Here is a tiny trained network, its code and every weight. The questions are about switching its units off for an input and a target symbol, where a switched-off unit gives its printed mean instead of its output.

import numpy as np


def w(rows, s, z=0):
    codes = np.array(rows[::2]) - 128.0
    scale = np.full(codes.shape[1], s)
    scale[-1] = z or s
    return codes * scale


def f(y):
    return y / 2 * (1 + np.tanh(0.7978845608 * (y + 0.044715 * y**3)))


def softmax(a):
    e = np.exp(a - a.max(-1, keepdims=True))
    return e / e.sum(-1, keepdims=True)


def log_softmax(a):
    a = a - a.max(-1, keepdims=True)
    return a - np.log(np.exp(a).sum(-1, keepdims=True))


def net(x, mask):
    ids = ['αγδεζηθπστφψω'.index(c) for c in x.split()]
    T = len(ids)
    res = E[ids] + P[:T]
    r = res
    for j in range(2):
        rows = slice(4 * j, 4 * j + 4)
        q, k, v = (r @ M[0][rows].T for M in (Q, K, V))
        z = softmax(np.where(np.tri(T) > 0, q @ k.T / 4**0.5, -1e9)) @ v
        o = O[0][rows]
        res = res + np.where(mask[j], z, o[:, -1]) @ o[:, :-1]
    y = f(res @ A[0][:, :-1].T + A[0][:, -1])
    res = res + np.where(mask[2:14], y, B[0][:, -1]) @ B[0][:, :-1]
    return log_softmax(res[-1] @ U[:, :-1].T + U[:, -1])


Q, K, V, O, A, B = {}, {}, {}, {}, {}, {}
E = w([
[172,142,147],'α',
[126,47,118],'γ',
[128,178,97],'δ',
[144,77,133],'ε',
[112,64,155],'ζ',
[127,110,250],'η',
[156,127,146],'θ',
[172,209,129],'π',
[111,135,172],'σ',
[103,196,149],'τ',
[114,91,181],'φ',
[92,56,224],'ψ',
[136,155,115],'ω',
],0.02)
P = w([
[60,2,139],'0',
[190,168,189],'1',
[74,146,95],'2',
[164,152,143],'3',
[75,137,103],'4',
[130,205,209],'5',
],0.0094)
Q[0] = w([
[240,136,85],'H0',
[194,128,165],'H0',
[75,122,94],'H0',
[236,118,183],'H0',
[198,79,249],'H1',
[43,108,118],'H1',
[58,81,176],'H1',
[147,146,73],'H1',
],0.011)
K[0] = w([
[167,193,43],'H0',
[83,172,2],'H0',
[158,85,184],'H0',
[85,226,15],'H0',
[103,33,153],'H1',
[150,231,58],'H1',
[60,135,220],'H1',
[214,228,231],'H1',
],0.0073)
V[0] = w([
[107,124,72],'H0',
[102,163,179],'H0',
[82,183,189],'H0',
[69,126,159],'H0',
[230,124,116],'H1',
[5,126,81],'H1',
[118,37,117],'H1',
[96,84,178],'H1',
],0.014)
O[0] = w([
[115,163,53,91],'H0',
[186,143,161,141],'H0',
[176,144,131,135],'H0',
[174,88,126,166],'H0',
[25,181,209,82],'H1',
[178,209,1,146],'H1',
[52,216,144,254],'H1',
[112,135,105,243],'H1',
],0.0078,0.0086)
A[0] = w([
[189,209,167,47],'N0',
[53,99,148,62],'N1',
[169,125,212,106],'N2',
[234,66,116,117],'N3',
[121,219,59,98],'N4',
[128,94,122,187],'N5',
[190,159,152,59],'N6',
[86,140,81,43],'N7',
[184,172,165,90],'N8',
[44,49,1,1],'N9',
[213,52,76,142],'N10',
[147,56,174,51],'N11',
],0.0094,0.0043)
B[0] = w([
[64,32,142,239],'N0',
[197,75,198,187],'N1',
[171,1,69,239],'N2',
[121,165,241,199],'N3',
[163,181,50,241],'N4',
[111,141,196,167],'N5',
[92,78,102,168],'N6',
[199,57,71,143],'N7',
[104,88,145,208],'N8',
[143,57,100,253],'N9',
[121,211,101,189],'N10',
[217,174,76,159],'N11',
],0.0062,0.0034)
U = w([
[123,32,76,33],'α',
[47,173,180,254],'γ',
[169,94,162,71],'δ',
[224,158,255,72],'ε',
[125,114,142,157],'ζ',
[178,140,43,34],'η',
[121,96,202,25],'θ',
[106,229,82,108],'π',
[182,115,160,130],'σ',
[135,138,84,148],'τ',
[162,139,153,110],'φ',
[103,111,91,141],'ψ',
[71,48,120,135],'ω',
],0.0081,0.0039)

Each question gives the input, a string of symbols that net reads in full, and the target symbol t.
The units are the heads (4 rows each of Q, K, V and O) and the neurons (one row each of A and B). Each row of codes is followed by its name. A weight is (code - 128) times the scale printed after its matrix; where a second scale follows, it is the last column's (O, A, B and U).
mask holds one flag per unit, heads first, then neurons. A switched-off unit (its flag False) gives its mean, the last column of its rows in O or B, instead of its output. The means were averaged over made-up inputs and are rounded, as every weight is.
A unit's drop is (log p(t) with every unit on - log p(t) with that unit switched off) / (log p(t) with every unit on - log p(t) with every unit switched off).
The circuit of an input: a set's keep is (log p(t) with only the set's units on - log p(t) with every unit switched off) / (log p(t) with every unit on - log p(t) with every unit switched off). Starting from the 12 units with the biggest drops (on a tie, the unit counted first), units are removed one at a time, each time the one whose removal leaves the highest keep (on an exact tie, the one counted first), for as long as the keep stays at least 0.8.
circuit, biggest first: the units of the circuit, biggest drop first
unit that matters most: the unit with the biggest drop
k most important neurons: the k neurons with the biggest drops, biggest first
heads that matter: for each layer, one digit per head in row order, 1 if its drop is at least 0.15 and else 0, layers parted by /
drop of u: that unit's drop, to one decimal
input γ η ε γ γ θ, target π: circuit, biggest first => [H1 N4]
input γ τ σ α, target π: most important neuron => [N4]
input ε γ ε π, target γ: circuit, biggest first => [H1 N0]
input τ π σ ω, target ε: circuit, biggest first => [H1 N3]
input τ τ σ τ, target ε: circuit, biggest first => [H1 H0]
input ε γ ε ε, target γ: circuit, biggest first => [H1 H0]
input ε ω δ φ, target γ: heads that matter => 01
input δ τ θ η γ, target ε: heads that matter => 11
input γ ε δ, target η: circuit, biggest first => [H1 N4]
input τ ε τ ψ, target ε: 2 most important neurons => [N3 N11]
input ε τ η η δ, target ε: circuit, biggest first => [H1 H0 N3]
input γ δ ζ φ, target π: circuit, biggest first => [H1 N4]
input τ ζ η ε, target ε: circuit, biggest first => [N3 H1 H0]
input ε α τ η δ, target ε: circuit, biggest first => [H1 H0]
input η π φ δ ζ, target ε: unit that matters most => H0
input γ α ε α, target π: drop of H1 => 0.8
input γ γ θ ε, target π: drop of N0 => 0.1
input ε π φ γ γ η, target γ: drop of H0 => 0.2
